Below are the code and all the weights of a small trained network. Each question names an input and a target symbol and asks about switching units off, where a switched-off unit gives its printed mean instead of its output.

import numpy as np


def w(rows, s, z=0):
    codes = np.array(rows[::2]) - 128.0
    scale = np.full(codes.shape[1], s)
    scale[-1] = z or s
    return codes * scale


def f(y):
    return np.maximum(y, 0)


def softmax(a):
    e = np.exp(a - a.max(-1, keepdims=True))
    return e / e.sum(-1, keepdims=True)


def log_softmax(a):
    a = a - a.max(-1, keepdims=True)
    return a - np.log(np.exp(a).sum(-1, keepdims=True))


def net(x, mask):
    ids = ['αβγδεζηθλμξπτφψ'.index(c) for c in x.split()]
    T = len(ids)
    res = E[ids] + P[:T]
    u = 0
    for l in range(2):
        r = res
        for j in range(2):
            rows = slice(2 * j, 2 * j + 2)
            q, k, v = (r @ M[l][rows].T for M in (Q, K, V))
            z = softmax(np.where(np.tri(T) > 0, q @ k.T / 2**0.5, -1e9)) @ v
            o = O[l][rows]
            res = res + np.where(mask[u + j], z, o[:, -1]) @ o[:, :-1]
        u += 2
        y = f(res @ A[l][:, :-1].T + A[l][:, -1])
        res = res + np.where(mask[u : u + 4], y, B[l][:, -1]) @ B[l][:, :-1]
        u += 4
    return log_softmax(res[-1] @ U[:, :-1].T + U[:, -1])


Q, K, V, O, A, B = {}, {}, {}, {}, {}, {}
E = w([
[151,58,85,77,87,123,103,57],'α',
[143,98,189,103,148,98,177,116],'β',
[157,107,92,103,140,119,200,112],'γ',
[140,107,139,39,47,99,31,64],'δ',
[177,21,224,49,196,232,161,158],'ε',
[118,92,170,155,75,132,196,144],'ζ',
[172,37,159,88,195,92,96,57],'η',
[106,87,253,44,77,202,96,141],'θ',
[112,109,218,164,82,58,56,179],'λ',
[91,122,115,72,16,196,139,139],'μ',
[197,103,66,222,94,71,155,165],'ξ',
[185,45,21,144,89,84,110,74],'π',
[152,171,17,34,127,67,117,223],'τ',
[86,206,2,132,58,154,154,204],'φ',
[135,92,132,215,165,157,6,201],'ψ',
],0.016)
P = w([
[136,189,104,115,170,143,135,93],'0',
[46,77,101,53,106,55,131,95],'1',
[200,139,125,80,45,138,123,109],'2',
[130,149,101,161,217,149,105,108],'3',
[63,107,166,113,158,48,112,255],'4',
[145,92,90,137,27,198,79,157],'5',
],0.015)
Q[0] = w([
[126,80,128,99,125,138,67,86],'L0H1',
[78,187,163,175,86,48,62,67],'L0H1',
[122,141,110,200,75,2,99,112],'L0H2',
[42,195,189,144,96,130,68,114],'L0H2',
],0.0084)
K[0] = w([
[188,103,109,98,139,136,214,123],'L0H1',
[107,237,96,172,73,174,62,68],'L0H1',
[145,169,67,250,81,7,53,124],'L0H2',
[2,101,129,112,30,168,11,210],'L0H2',
],0.0065)
V[0] = w([
[215,228,94,103,204,171,150,89],'L0H1',
[52,53,104,163,129,92,19,255],'L0H1',
[59,75,138,145,64,52,44,244],'L0H2',
[107,168,134,123,122,85,162,82],'L0H2',
],0.0039)
O[0] = w([
[154,95,149,90,178,139,154,86,98],'L0H1',
[70,140,159,119,66,103,49,46,137],'L0H1',
[212,23,82,68,200,159,255,163,225],'L0H2',
[222,30,170,206,219,170,79,191,7],'L0H2',
],0.0063,0.0014)
A[0] = w([
[69,235,139,253,220,103,208,62,68],'L0N1',
[120,140,63,54,241,96,172,108,252],'L0N2',
[162,115,172,48,118,213,169,110,164],'L0N3',
[43,174,153,183,185,187,153,53,151],'L0N4',
],0.0076,0.0015)
B[0] = w([
[197,63,188,46,108,194,159,248,169],'L0N1',
[192,142,36,109,201,104,254,138,224],'L0N2',
[113,185,92,216,70,37,133,124,254],'L0N3',
[105,241,142,96,164,241,203,131,167],'L0N4',
],0.0084,0.006)
Q[1] = w([
[222,117,113,78,23,154,42,167],'L1H1',
[65,106,141,78,143,123,91,123],'L1H1',
[61,134,144,43,197,191,244,136],'L1H2',
[11,5,71,74,254,176,38,129],'L1H2',
],0.0061)
K[1] = w([
[92,98,58,223,157,145,68,255],'L1H1',
[127,160,211,127,132,51,120,131],'L1H1',
[157,115,151,91,99,201,183,52],'L1H2',
[185,110,167,118,123,119,124,72],'L1H2',
],0.0089)
V[1] = w([
[162,213,130,114,5,49,245,93],'L1H1',
[6,192,177,17,141,181,209,70],'L1H1',
[163,210,3,128,176,123,23,180],'L1H2',
[157,186,219,73,188,10,95,146],'L1H2',
],0.0051)
O[1] = w([
[31,121,114,94,56,162,72,41,255],'L1H1',
[58,134,145,142,172,219,115,255,91],'L1H1',
[184,173,15,81,159,88,85,115,177],'L1H2',
[52,172,202,39,188,90,111,93,150],'L1H2',
],0.01,0.004)
A[1] = w([
[86,134,192,87,4,61,178,100,88],'L1N1',
[32,107,214,178,120,182,22,87,96],'L1N2',
[112,221,1,213,205,177,109,114,2],'L1N3',
[32,86,235,99,206,131,161,233,101],'L1N4',
],0.0054,0.0048)
B[1] = w([
[145,58,103,141,232,168,137,124,254],'L1N1',
[172,143,164,107,148,120,88,218,185],'L1N2',
[100,60,88,246,94,134,151,131,185],'L1N3',
[159,122,148,112,111,93,123,41,242],'L1N4',
],0.013,0.0065)
U = w([
[174,132,117,87,137,186,158,151,57],'α',
[81,164,166,195,122,107,134,84,201],'β',
[160,153,120,111,213,148,112,115,50],'γ',
[162,151,155,80,125,155,145,94,82],'δ',
[140,157,144,105,131,153,72,159,178],'ε',
[139,89,131,141,104,157,125,174,84],'ζ',
[84,109,162,159,131,25,50,152,218],'η',
[145,104,129,176,189,142,53,160,85],'θ',
[66,56,121,108,142,63,148,154,184],'λ',
[161,96,167,99,42,194,130,135,121],'μ',
[153,88,142,189,122,124,112,43,2],'ξ',
[136,102,128,155,103,144,89,71,78],'π',
[136,175,105,85,114,122,59,92,109],'τ',
[93,115,142,150,2,109,74,123,131],'φ',
[218,158,146,143,94,102,126,149,157],'ψ',
],0.009,0.0073)

Each question gives the input, a string of symbols that net reads in full, and the target symbol t.
The units are the heads (2 rows each of Q, K, V and O) and the neurons (one row each of A and B). Each row of codes is followed by its name. A weight is (code - 128) times the scale printed after its matrix; where a second scale follows, it is the last column's (O, A, B and U).
mask holds one flag per unit, layer by layer, with each layer's heads first. A switched-off unit (its flag False) gives its mean, the last column of its rows in O or B, instead of its output. The means were averaged over made-up inputs and are rounded, as every weight is.
A unit's drop is (log p(t) with every unit on - log p(t) with that unit switched off) / (log p(t) with every unit on - log p(t) with every unit switched off).
The circuit of an input: a set's keep is (log p(t) with only the set's units on - log p(t) with every unit switched off) / (log p(t) with every unit on - log p(t) with every unit switched off). Starting from all 12 units, units are removed one at a time, each time the one whose removal leaves the highest keep (on an exact tie, the one counted first), for as long as the keep stays at least 0.8.
units of the circuit, in order: the units of the circuit, biggest drop first
unit that matters most: the unit with the biggest drop
k most important neurons: the k neurons with the biggest drops, biggest first
top k neurons in layer l: the k neurons of layer l with the biggest drops, biggest first
which heads matter: for each layer, one digit per head in row order, 1 if its drop is at least 0.15 and else 0, layers parted by /
input π α η β ψ τ, target ψ: most important neuron => [L0N3]
input φ β ξ, target φ: which heads matter => 00 / 11
input ξ ε β, target ξ: units of the circuit, in order => [L1H1; L1N1]
input α ξ ψ ε ε, target η: units of the circuit, in order => [L0H2; L0H1; L0N2]
input τ ε ε τ ψ, target λ: which heads matter => 01 / 00
input ξ μ ζ, target ξ: units of the circuit, in order => [L1N1; L1H1]
input ψ ξ θ ψ π λ, target ψ: which heads matter => 00 / 10
input θ φ π, target φ: units of the circuit, in order => [L1H2; L1H1; L1N1]
input ε α π φ, target ζ: units of the circuit, in order => [L1N3; L0N1; L1H2]
input τ ε δ, target τ: which heads matter => 00 / 01
input ε θ ψ ε π τ, target τ: 2 most important neurons => [L0N3; L0N4]
input δ θ α φ, target ζ: 2 most important neurons => [L0N1; L1N3]
input ξ ζ β θ, target ε: which heads matter => 00 / 10
input γ ε τ, target τ: unit that matters most => L1H2
input η ξ λ, target ξ: which heads matter => 01 / 10
input β θ ε, target θ: which heads matter => 01 / 11
input θ θ β γ, target α: which heads matter => 00 / 00
input π ζ ζ ζ ψ π, target ψ: 2 most important neurons => [L0N3; L1N1]
input ε τ ξ, target τ: which heads matter => 00 / 11
input ε ξ ψ ψ ε ζ, target ψ: units of the circuit, in order => [L1H1]
input δ ψ ε θ, target ε: which heads matter => 01 / 10
input ε λ λ β, target δ: top 2 neurons in layer 0 => [L0N1; L0N4]
input ξ ζ ξ μ δ, target λ: which heads matter => 01 / 00
input φ ξ ξ π φ γ, target φ: which heads matter => 00 / 01
input π ε θ ξ, target ψ: 2 most important neurons => [L0N1; L1N1]
input ε θ τ ψ ε, target η: which heads matter => 00 / 00
input ξ γ θ, target ξ: unit that matters most => L1N1
input δ ξ γ, target ξ: top 2 neurons in layer 1 => [L1N1; L1N2]
input ζ δ ε ε ξ θ, target ξ: 2 most important neurons => [L1N1; L0N3]
input μ ξ ε δ ψ η, target ψ: 2 most important neurons => [L0N3; L1N1]
